Below are the code and all the weights of a small trained network. Each question names an input and a class and asks about switching units off, where a switched-off unit gives its printed mean instead of its output.

import numpy as np


def w(rows, s, z=0):
    codes = np.array(rows[::2]) - 128.0
    scale = np.full(codes.shape[1], s)
    scale[-1] = z or s
    return codes * scale


def f(y):
    return np.maximum(y, 0)


def log_softmax(a):
    a = a - a.max(-1, keepdims=True)
    return a - np.log(np.exp(a).sum(-1, keepdims=True))


def net(x, mask):
    res = np.array(x, float).reshape(1, 6) / 4 @ E
    y = f(res @ A[0][:, :-1].T + A[0][:, -1])
    res = res + np.where(mask, y, B[0][:, -1]) @ B[0][:, :-1]
    return log_softmax(res[-1] @ U[:, :-1].T + U[:, -1])


A, B = {}, {}
E = w([
[119,1,222,130],'x0',
[100,41,198,238],'x1',
[115,123,109,132],'x2',
[160,135,159,110],'x3',
[3,234,229,65],'x4',
[63,116,73,174],'x5',
],0.0069)
A[0] = w([
[78,20,168,132,57],'n1',
[143,119,160,104,171],'n2',
[104,170,113,84,117],'n3',
[105,122,107,148,134],'n4',
[244,157,37,217,211],'n5',
[61,236,138,80,126],'n6',
[119,41,80,184,62],'n7',
[110,183,114,77,130],'n8',
[217,123,38,120,8],'n9',
[50,211,228,193,85],'n10',
[26,108,205,98,241],'n11',
[86,224,125,110,86],'n12',
[210,134,63,152,244],'n13',
[65,93,81,122,154],'n14',
[89,101,83,133,126],'n15',
[82,58,121,2,206],'n16',
[60,144,196,122,186],'n17',
[26,120,71,87,94],'n18',
[176,148,72,118,2],'n19',
[181,20,153,200,106],'n20',
[162,66,133,168,67],'n21',
[173,192,101,114,121],'n22',
],0.0093,0.0052)
B[0] = w([
[60,102,159,94,190],'n1',
[99,109,94,134,162],'n2',
[125,189,144,164,180],'n3',
[136,130,119,114,149],'n4',
[181,56,97,122,247],'n5',
[110,213,168,120,247],'n6',
[105,155,170,103,186],'n7',
[145,171,138,158,194],'n8',
[201,210,94,139,174],'n9',
[147,31,93,111,219],'n10',
[199,138,66,185,254],'n11',
[113,190,170,131,206],'n12',
[101,48,115,151,229],'n13',
[145,126,113,133,170],'n14',
[140,135,124,127,155],'n15',
[109,67,82,159,198],'n16',
[205,123,97,82,218],'n17',
[145,134,150,122,180],'n18',
[164,188,124,123,147],'n19',
[7,156,186,108,228],'n20',
[83,162,168,136,174],'n21',
[144,121,120,129,179],'n22',
],0.016,0.0089)
U = w([
[203,121,35,139,174],'0',
[124,2,69,113,185],'1',
[81,176,167,94,2],'2',
],0.006,0.003)

Each question gives the input, the list of numbers given to net, and the class t.
The units are the neurons (one row each of A and B). Each row of codes is followed by its name. A weight is (code - 128) times the scale printed after its matrix; where a second scale follows, it is the last column's (A, B and U).
mask holds one flag per neuron, in row order. A switched-off neuron (its flag False) gives its mean, the last column of its row in B, instead of its output. The means were averaged over made-up inputs and are rounded, as every weight is.
A unit's drop is (log p(t) with every unit on - log p(t) with that unit switched off) / (log p(t) with every unit on - log p(t) with every unit switched off).
The circuit of an input: a set's keep is (log p(t) with only the set's units on - log p(t) with every unit switched off) / (log p(t) with every unit on - log p(t) with every unit switched off). Starting from the 12 units with the biggest drops (on a tie, the unit counted first), units are removed one at a time, each time the one whose removal leaves the highest keep (on an exact tie, the one counted first), for as long as the keep stays at least 0.8.
units of the circuit, in order: the units of the circuit, biggest drop first
most important unit: the unit with the biggest drop
top k neurons: the k neurons with the biggest drops, biggest first
drop of u: that unit's drop, to one decimal
input [7,-8,-5,-4,6,-4], class 0: most important unit => n11
input [-5,4,-8,1,-8,4], class 1: top 2 neurons => [n5, n13]
input [5,-7,-8,-1,4,5], class 0: units of the circuit, in order => [n20, n11]
input [2,4,1,-4,-7,6], class 2: top 2 neurons => [n20, n7]
input [6,-8,-8,8,6,-3], class 0: top 2 neurons => [n11, n20]
input [-3,-8,-5,6,1,-8], class 2: top 2 neurons => [n11, n6]
input [1,8,-2,4,-1,-7], class 2: top 2 neurons => [n20, n5]
input [3,6,8,-3,-4,-8], class 2: drop of n20 => 0.5
input [7,-1,-7,-3,6,8], class 0: drop of n20 => 0.3
input [6,-6,-2,-2,7,5], class 0: drop of n11 => 0.2
input [-3,5,1,7,-5,-8], class 1: drop of n15 => 0.0
